Below is a small trained network, with its code and all its weights. Each question gives an input and a class and asks what happens when units are switched off, that is, made to give their printed mean instead of their output.

import numpy as np


def w(rows, s, z=0):
    codes = np.array(rows[::2]) - 128.0
    scale = np.full(codes.shape[1], s)
    scale[-1] = z or s
    return codes * scale


def norm(h):
    return h / np.sqrt((h * h).mean(-1, keepdims=True) + 1e-5)


def f(y):
    return y / 2 * (1 + np.tanh(0.7978845608 * (y + 0.044715 * y**3)))


def log_softmax(a):
    a = a - a.max(-1, keepdims=True)
    return a - np.log(np.exp(a).sum(-1, keepdims=True))


def net(x, mask):
    res = np.array(x, float).reshape(1, 3) / 4 @ E
    u = 0
    for l in range(3):
        y = f(norm(res) @ A[l][:, :-1].T + A[l][:, -1])
        res = res + np.where(mask[u : u + 9], y, B[l][:, -1]) @ B[l][:, :-1]
        u += 9
    return log_softmax(norm(res)[-1] @ U[:, :-1].T + U[:, -1])


A, B = {}, {}
E = w([
[217,205,206,203,109],'x0',
[129,185,221,8,200],'x1',
[31,252,68,161,81],'x2',
],0.004)
A[0] = w([
[114,144,180,182,133,5],'0.n0',
[48,197,76,230,198,86],'0.n1',
[179,14,182,142,110,132],'0.n2',
[159,22,193,56,102,191],'0.n3',
[64,68,55,81,90,48],'0.n4',
[160,206,161,236,189,42],'0.n5',
[25,254,122,156,204,130],'0.n6',
[40,211,92,207,183,69],'0.n7',
[106,89,109,194,32,97],'0.n8',
],0.0051,0.0023)
B[0] = w([
[21,59,155,160,171,98],'0.n0',
[174,70,125,40,50,194],'0.n1',
[104,99,152,10,43,225],'0.n2',
[157,130,125,105,2,255],'0.n3',
[77,215,229,186,155,183],'0.n4',
[40,137,209,153,86,171],'0.n5',
[176,103,137,47,55,245],'0.n6',
[165,44,162,83,46,189],'0.n7',
[171,254,99,143,207,197],'0.n8',
],0.0044,0.0024)
A[1] = w([
[149,51,48,226,173,28],'1.n0',
[53,44,99,116,190,59],'1.n1',
[174,52,29,187,140,20],'1.n2',
[146,136,192,79,80,201],'1.n3',
[97,72,59,76,110,106],'1.n4',
[157,2,83,187,131,114],'1.n5',
[165,157,156,175,164,3],'1.n6',
[74,177,71,99,116,57],'1.n7',
[180,205,102,108,116,137],'1.n8',
],0.0072,0.0026)
B[1] = w([
[105,190,129,130,177,153],'1.n0',
[69,123,255,193,129,133],'1.n1',
[156,205,109,149,119,155],'1.n2',
[132,117,89,169,157,254],'1.n3',
[90,132,130,197,115,180],'1.n4',
[145,177,134,75,105,164],'1.n5',
[105,111,130,135,111,115],'1.n6',
[149,116,170,152,84,152],'1.n7',
[121,83,105,128,133,163],'1.n8',
],0.0088,0.0049)
A[2] = w([
[55,92,125,72,158,7],'2.n0',
[170,81,217,73,128,160],'2.n1',
[156,139,61,131,127,109],'2.n2',
[254,153,176,158,94,155],'2.n3',
[177,101,24,211,111,204],'2.n4',
[103,185,137,88,47,116],'2.n5',
[120,178,218,171,116,194],'2.n6',
[84,88,133,137,123,159],'2.n7',
[116,114,135,26,212,113],'2.n8',
],0.0067,0.0015)
B[2] = w([
[125,147,158,204,122,137],'2.n0',
[96,122,82,110,108,200],'2.n1',
[115,145,157,71,187,160],'2.n2',
[21,138,116,176,77,254],'2.n3',
[110,122,173,64,204,253],'2.n4',
[208,59,116,111,117,200],'2.n5',
[88,64,148,114,191,187],'2.n6',
[137,128,153,157,172,145],'2.n7',
[137,255,77,193,84,174],'2.n8',
],0.0064,0.0035)
U = w([
[140,69,89,88,31,176],'0',
[44,105,204,209,123,179],'1',
[137,248,91,119,139,170],'2',
[139,65,135,90,219,178],'3',
[176,118,145,157,163,34],'4',
[198,110,146,173,176,33],'5',
[184,115,149,164,170,45],'6',
[193,111,145,171,175,2],'7',
],0.017,0.0075)

Each question gives the input, the list of numbers given to net, and the class t.
The units are the neurons (one row each of A and B). Each row of codes is followed by its name. A weight is (code - 128) times the scale printed after its matrix; where a second scale follows, it is the last column's (A, B and U).
mask holds one flag per neuron, layer by layer. A switched-off neuron (its flag False) gives its mean, the last column of its row in B, instead of its output. The means were averaged over made-up inputs and are rounded, as every weight is.
A unit's drop is (log p(t) with every unit on - log p(t) with that unit switched off) / (log p(t) with every unit on - log p(t) with every unit switched off).
The circuit of an input: a set's keep is (log p(t) with only the set's units on - log p(t) with every unit switched off) / (log p(t) with every unit on - log p(t) with every unit switched off). Starting from the 12 units with the biggest drops (on a tie, the unit counted first), units are removed one at a time, each time the one whose removal leaves the highest keep (on an exact tie, the one counted first), for as long as the keep stays at least 0.8.
units of the circuit, in order: the units of the circuit, biggest drop first
k most important neurons: the k neurons with the biggest drops, biggest first
top k neurons in layer l: the k neurons of layer l with the biggest drops, biggest first
input [5,-6,6], class 0: 3 most important neurons => 0.n1; 0.n7; 1.n3
input [-4,-5,-2], class 2: units of the circuit, in order => 1.n2; 0.n8
input [0,1,-1], class 3: top neuron in layer 1 => 1.n3
input [-8,-4,6], class 1: units of the circuit, in order => 0.n3; 1.n1
input [3,3,1], class 3: 2 most important neurons => 1.n3; 0.n2
input [-7,-1,5], class 1: units of the circuit, in order => 0.n3; 1.n1
input [-3,4,-4], class 0: top 4 neurons in layer 0 => 0.n3; 0.n8; 0.n4; 0.n2
input [6,1,6], class 0: top 2 neurons in layer 0 => 0.n6; 0.n1
input [-6,-6,-4], class 1: 4 most important neurons => 1.n1; 1.n4; 0.n4; 0.n2
input [-5,-2,-4], class 1: 3 most important neurons => 1.n4; 1.n1; 0.n4
input [4,7,-6], class 2: top 4 neurons in layer 1 => 1.n7; 1.n3; 1.n4; 1.n1
input [-6,7,1], class 2: 3 most important neurons => 2.n8; 0.n0; 2.n3
input [-4,1,2], class 1: top 2 neurons in layer 0 => 0.n8; 0.n3
input [-8,-5,-1], class 1: units of the circuit, in order => 1.n1
input [-2,4,-1], class 2: 2 most important neurons => 2.n8; 0.n7
input [3,1,1], class 3: top 2 neurons in layer 0 => 0.n4; 0.n3
input [-6,5,2], class 1: 2 most important neurons => 0.n8; 1.n1
input [7,0,-7], class 0: top 2 neurons in layer 1 => 1.n4; 1.n1
input [0,3,-4], class 0: 3 most important neurons => 0.n3; 0.n2; 0.n8
input [-4,-3,-3], class 1: top 2 neurons in layer 0 => 0.n4; 0.n6
input [-2,-4,3], class 2: units of the circuit, in order => 0.n8
input [7,2,-8], class 0: top 2 neurons in layer 0 => 0.n2; 0.n4
input [3,-3,3], class 3: top 2 neurons in layer 0 => 0.n3; 0.n8
input [8,7,7], class 1: top 2 neurons in layer 2 => 2.n6; 2.n3
input [-3,-7,-6], class 2: top 2 neurons in layer 1 => 1.n2; 1.n0
